Below is a small trained network, with its code and all its weights. Each question gives an input and a class and asks what happens when units are switched off, that is, made to give their printed mean instead of their output.

import numpy as np


def w(rows, s, z=0):
    codes = np.array(rows[::2]) - 128.0
    scale = np.full(codes.shape[1], s)
    scale[-1] = z or s
    return codes * scale


def f(y):
    return y / 2 * (1 + np.tanh(0.7978845608 * (y + 0.044715 * y**3)))


def log_softmax(a):
    a = a - a.max(-1, keepdims=True)
    return a - np.log(np.exp(a).sum(-1, keepdims=True))


def net(x, mask):
    res = np.array(x, float).reshape(1, 3) / 4 @ E
    y = f(res @ A[0][:, :-1].T + A[0][:, -1])
    res = res + np.where(mask, y, B[0][:, -1]) @ B[0][:, :-1]
    return log_softmax(res[-1] @ U[:, :-1].T + U[:, -1])


A, B = {}, {}
E = w([
[139,73,9,32],'x0',
[214,221,61,116],'x1',
[106,128,54,120],'x2',
],0.011)
A[0] = w([
[104,122,94,132,214],'neuron 1',
[211,164,17,161,6],'neuron 2',
[60,141,147,104,17],'neuron 3',
[189,167,104,136,160],'neuron 4',
[90,32,145,139,154],'neuron 5',
[251,117,198,96,170],'neuron 6',
[127,176,143,139,6],'neuron 7',
[88,216,146,251,250],'neuron 8',
[64,106,197,168,202],'neuron 9',
[101,171,136,222,235],'neuron 10',
[189,129,135,126,126],'neuron 11',
[140,179,127,121,6],'neuron 12',
[156,110,74,199,8],'neuron 13',
[51,66,25,121,237],'neuron 14',
[116,90,113,44,6],'neuron 15',
[100,137,231,160,250],'neuron 16',
[159,105,110,92,182],'neuron 17',
[118,48,143,150,74],'neuron 18',
[136,125,116,159,6],'neuron 19',
[140,123,121,107,6],'neuron 20',
],0.012,0.0025)
B[0] = w([
[93,191,143,128,146],'neuron 1',
[133,165,140,164,214],'neuron 2',
[179,137,222,198,138],'neuron 3',
[163,189,223,169,180],'neuron 4',
[138,212,205,199,187],'neuron 5',
[45,172,113,153,178],'neuron 6',
[178,92,154,135,144],'neuron 7',
[162,186,156,59,247],'neuron 8',
[192,188,113,113,216],'neuron 9',
[151,127,178,43,205],'neuron 10',
[84,201,150,200,147],'neuron 11',
[174,81,170,161,142],'neuron 12',
[21,134,149,254,132],'neuron 13',
[184,229,154,98,208],'neuron 14',
[180,137,169,127,165],'neuron 15',
[126,205,97,79,237],'neuron 16',
[136,168,200,65,158],'neuron 17',
[128,181,192,208,161],'neuron 18',
[128,58,115,165,122],'neuron 19',
[182,118,110,142,126],'neuron 20',
],0.0065,0.014)
U = w([
[216,175,185,202,218],'0',
[243,154,169,55,108],'1',
[129,200,147,114,250],'2',
[117,135,135,46,62],'3',
[85,33,158,255,6],'4',
[142,117,132,229,6],'5',
],0.0082,0.0025)

Each question gives the input, the list of numbers given to net, and the class t.
The units are the neurons (one row each of A and B). Each row of codes is followed by its name. A weight is (code - 128) times the scale printed after its matrix; where a second scale follows, it is the last column's (A, B and U).
mask holds one flag per neuron, in row order. A switched-off neuron (its flag False) gives its mean, the last column of its row in B, instead of its output. The means were averaged over made-up inputs and are rounded, as every weight is.
A unit's drop is (log p(t) with every unit on - log p(t) with that unit switched off) / (log p(t) with every unit on - log p(t) with every unit switched off).
The circuit of an input: a set's keep is (log p(t) with only the set's units on - log p(t) with every unit switched off) / (log p(t) with every unit on - log p(t) with every unit switched off). Starting from the 12 units with the biggest drops (on a tie, the unit counted first), units are removed one at a time, each time the one whose removal leaves the highest keep (on an exact tie, the one counted first), for as long as the keep stays at least 0.8.
units of the circuit, in order: the units of the circuit, biggest drop first
unit that matters most: the unit with the biggest drop
top k neurons: the k neurons with the biggest drops, biggest first
drop of u: that unit's drop, to one decimal
input [2,-8,-3], class 0: units of the circuit, in order	[neuron 5; neuron 18]
input [5,6,0], class 0: unit that matters most	neuron 2
input [-3,-2,-8], class 2: top 2 neurons	[neuron 6; neuron 16]
input [1,-8,5], class 0: units of the circuit, in order	[neuron 5; neuron 18]
input [4,4,-4], class 0: units of the circuit, in order	[neuron 8; neuron 10]
input [-8,5,5], class 1: units of the circuit, in order	[neuron 8; neuron 10]
input [-4,-1,-8], class 2: units of the circuit, in order	[neuron 6; neuron 16]
input [-5,4,-6], class 2: top 3 neurons	[neuron 6; neuron 16; neuron 11]
input [3,-1,-1], class 3: drop of neuron 4	0.3
input [-8,-6,-6], class 1: drop of neuron 16	0.3
input [-7,3,5], class 1: drop of neuron 8	0.2
